Below is a small trained network, with its code and all its weights. Each question gives an input and a target symbol and asks what happens when units are switched off, that is, made to give their printed mean instead of their output.

import numpy as np


def w(rows, s, z=0):
    codes = np.array(rows[::2]) - 128.0
    scale = np.full(codes.shape[1], s)
    scale[-1] = z or s
    return codes * scale


def norm(h):
    return h / np.sqrt((h * h).mean(-1, keepdims=True) + 1e-5)


def f(y):
    return y / 2 * (1 + np.tanh(0.7978845608 * (y + 0.044715 * y**3)))


def softmax(a):
    e = np.exp(a - a.max(-1, keepdims=True))
    return e / e.sum(-1, keepdims=True)


def log_softmax(a):
    a = a - a.max(-1, keepdims=True)
    return a - np.log(np.exp(a).sum(-1, keepdims=True))


def net(x, mask):
    ids = ['ΓΔΘΠΨΩαβζημστ'.index(c) for c in x.split()]
    T = len(ids)
    res = E[ids] + P[:T]
    u = 0
    for l in range(2):
        q, k, v = (norm(res) @ M[l].T for M in (Q, K, V))
        z = softmax(np.where(np.tri(T) > 0, q @ k.T / 3**0.5, -1e9)) @ v
        res = res + np.where(mask[u], z, O[l][:, -1]) @ O[l][:, :-1]
        u += 1
        y = f(norm(res) @ A[l][:, :-1].T + A[l][:, -1])
        res = res + np.where(mask[u : u + 4], y, B[l][:, -1]) @ B[l][:, :-1]
        u += 4
    return log_softmax(norm(res)[-1] @ U[:, :-1].T + U[:, -1])


Q, K, V, O, A, B = {}, {}, {}, {}, {}, {}
E = w([
[82,104,117,103,132],'Γ',
[127,153,68,128,81],'Δ',
[48,120,122,105,93],'Θ',
[58,202,81,232,98],'Π',
[205,135,80,138,125],'Ψ',
[126,238,185,255,111],'Ω',
[105,71,122,106,89],'α',
[127,199,145,63,198],'β',
[111,113,57,148,6],'ζ',
[178,215,212,30,97],'η',
[43,110,177,53,50],'μ',
[168,125,187,163,219],'σ',
[220,55,92,211,194],'τ',
],0.014)
P = w([
[156,78,146,184,156],'0',
[81,188,188,253,26],'1',
[113,171,224,230,44],'2',
[130,143,199,214,74],'3',
[121,135,211,203,85],'4',
[132,163,233,234,50],'5',
],0.0046)
Q[0] = w([
[133,75,74,128,170],'L0H1',
[218,145,255,104,99],'L0H1',
[136,45,6,47,175],'L0H1',
],0.0061)
K[0] = w([
[116,227,183,137,111],'L0H1',
[58,138,37,136,212],'L0H1',
[121,203,254,231,108],'L0H1',
],0.0062)
V[0] = w([
[186,1,108,138,116],'L0H1',
[213,170,26,105,130],'L0H1',
[154,134,191,73,112],'L0H1',
],0.0087)
O[0] = w([
[128,23,167,176,70,2],'L0H1',
[255,156,83,131,90,29],'L0H1',
[123,141,218,134,76,26],'L0H1',
],0.0085,0.0031)
A[0] = w([
[59,146,172,57,139,253],'L0N1',
[106,142,79,214,21,84],'L0N2',
[121,170,200,104,76,186],'L0N3',
[254,181,87,69,174,139],'L0N4',
],0.0071,0.0039)
B[0] = w([
[118,65,2,73,180,253],'L0N1',
[97,23,55,145,101,228],'L0N2',
[128,98,118,30,157,210],'L0N3',
[61,58,41,108,114,177],'L0N4',
],0.0063,0.0048)
Q[1] = w([
[30,110,2,82,147],'L1H1',
[117,83,109,97,166],'L1H1',
[168,150,177,14,73],'L1H1',
],0.0066)
K[1] = w([
[149,118,138,126,253],'L1H1',
[146,205,87,171,169],'L1H1',
[61,111,109,219,107],'L1H1',
],0.0056)
V[1] = w([
[103,51,23,1,105],'L1H1',
[147,184,211,68,31],'L1H1',
[240,37,127,117,245],'L1H1',
],0.0088)
O[1] = w([
[173,90,113,19,157,228],'L1H1',
[87,140,131,101,7,2],'L1H1',
[188,178,205,132,158,57],'L1H1',
],0.012,0.0051)
A[1] = w([
[140,129,159,80,186,253],'L1N1',
[94,167,108,152,148,34],'L1N2',
[43,159,170,103,158,101],'L1N3',
[162,247,89,116,144,217],'L1N4',
],0.013,0.0038)
B[1] = w([
[162,214,206,140,69,254],'L1N1',
[173,75,167,28,170,157],'L1N2',
[31,209,219,116,91,174],'L1N3',
[125,254,129,118,55,223],'L1N4',
],0.0094,0.0058)
U = w([
[115,24,197,97,185,105],'Γ',
[255,139,67,109,106,49],'Δ',
[95,112,159,60,233,3],'Θ',
[107,195,53,115,218,179],'Π',
[226,99,135,186,115,107],'Ψ',
[58,177,76,190,124,184],'Ω',
[112,13,169,134,116,152],'α',
[157,189,144,53,90,112],'β',
[168,96,55,107,121,124],'ζ',
[109,144,127,43,30,203],'η',
[63,96,145,53,133,17],'μ',
[125,195,205,212,109,143],'σ',
[192,110,197,194,121,221],'τ',
],0.012,0.0056)

Each question gives the input, a string of symbols that net reads in full, and the target symbol t.
The units are the heads (3 rows each of Q, K, V and O) and the neurons (one row each of A and B). Each row of codes is followed by its name. A weight is (code - 128) times the scale printed after its matrix; where a second scale follows, it is the last column's (O, A, B and U).
mask holds one flag per unit, layer by layer, with each layer's heads first. A switched-off unit (its flag False) gives its mean, the last column of its rows in O or B, instead of its output. The means were averaged over made-up inputs and are rounded, as every weight is.
A unit's drop is (log p(t) with every unit on - log p(t) with that unit switched off) / (log p(t) with every unit on - log p(t) with every unit switched off).
The circuit of an input: a set's keep is (log p(t) with only the set's units on - log p(t) with every unit switched off) / (log p(t) with every unit on - log p(t) with every unit switched off). Starting from all 10 units, units are removed one at a time, each time the one whose removal leaves the highest keep (on an exact tie, the one counted first), for as long as the keep stays at least 0.8.
circuit, biggest first: the units of the circuit, biggest drop first
most important unit: the unit with the biggest drop
k most important neurons: the k neurons with the biggest drops, biggest first
k most important neurons of layer l: the k neurons of layer l with the biggest drops, biggest first
drop of u: that unit's drop, to one decimal
input Π Π Π Θ, target Π: 2 most important neurons => [L0N1, L0N2]
input Π η η Π β ζ, target ζ: most important unit => L0N2
input Δ β Π, target Δ: 3 most important neurons => [L0N4, L0N2, L1N3]
input α Δ Δ, target α: circuit, biggest first => [L0H1, L1N4]
input Π ζ η Δ σ Γ, target σ: circuit, biggest first => [L1H1, L1N1]
input α Π Θ Θ Π τ, target τ: 2 most important neurons => [L0N2, L1N1]
input Π Π Π Π α, target Π: circuit, biggest first => [L0H1, L1H1]
input η Π Θ Δ σ, target σ: 2 most important neurons of layer 1 => [L1N1, L1N2]
input η Π η Γ, target η: 2 most important neurons => [L1N1, L0N2]
input Δ Γ τ, target τ: 2 most important neurons => [L0N1, L1N1]
input Π τ ζ Γ Δ Θ, target Θ: 2 most important neurons of layer 1 => [L1N4, L1N1]
input Γ η α α, target Γ: 2 most important neurons => [L1N4, L0N1]
input α Π Δ Γ σ, target τ: 2 most important neurons => [L1N1, L1N4]
input η ζ Δ Π Δ Ω, target η: circuit, biggest first => [L1H1]
input α σ Δ, target α: drop of L0H1 => 1.0
input Ω Π τ Ψ σ, target τ: drop of L0H1 => 0.3
input η Θ Π Γ Π, target η: drop of L0H1 => 0.2
input η α η Π η Π, target η: drop of L0H1 => 0.0
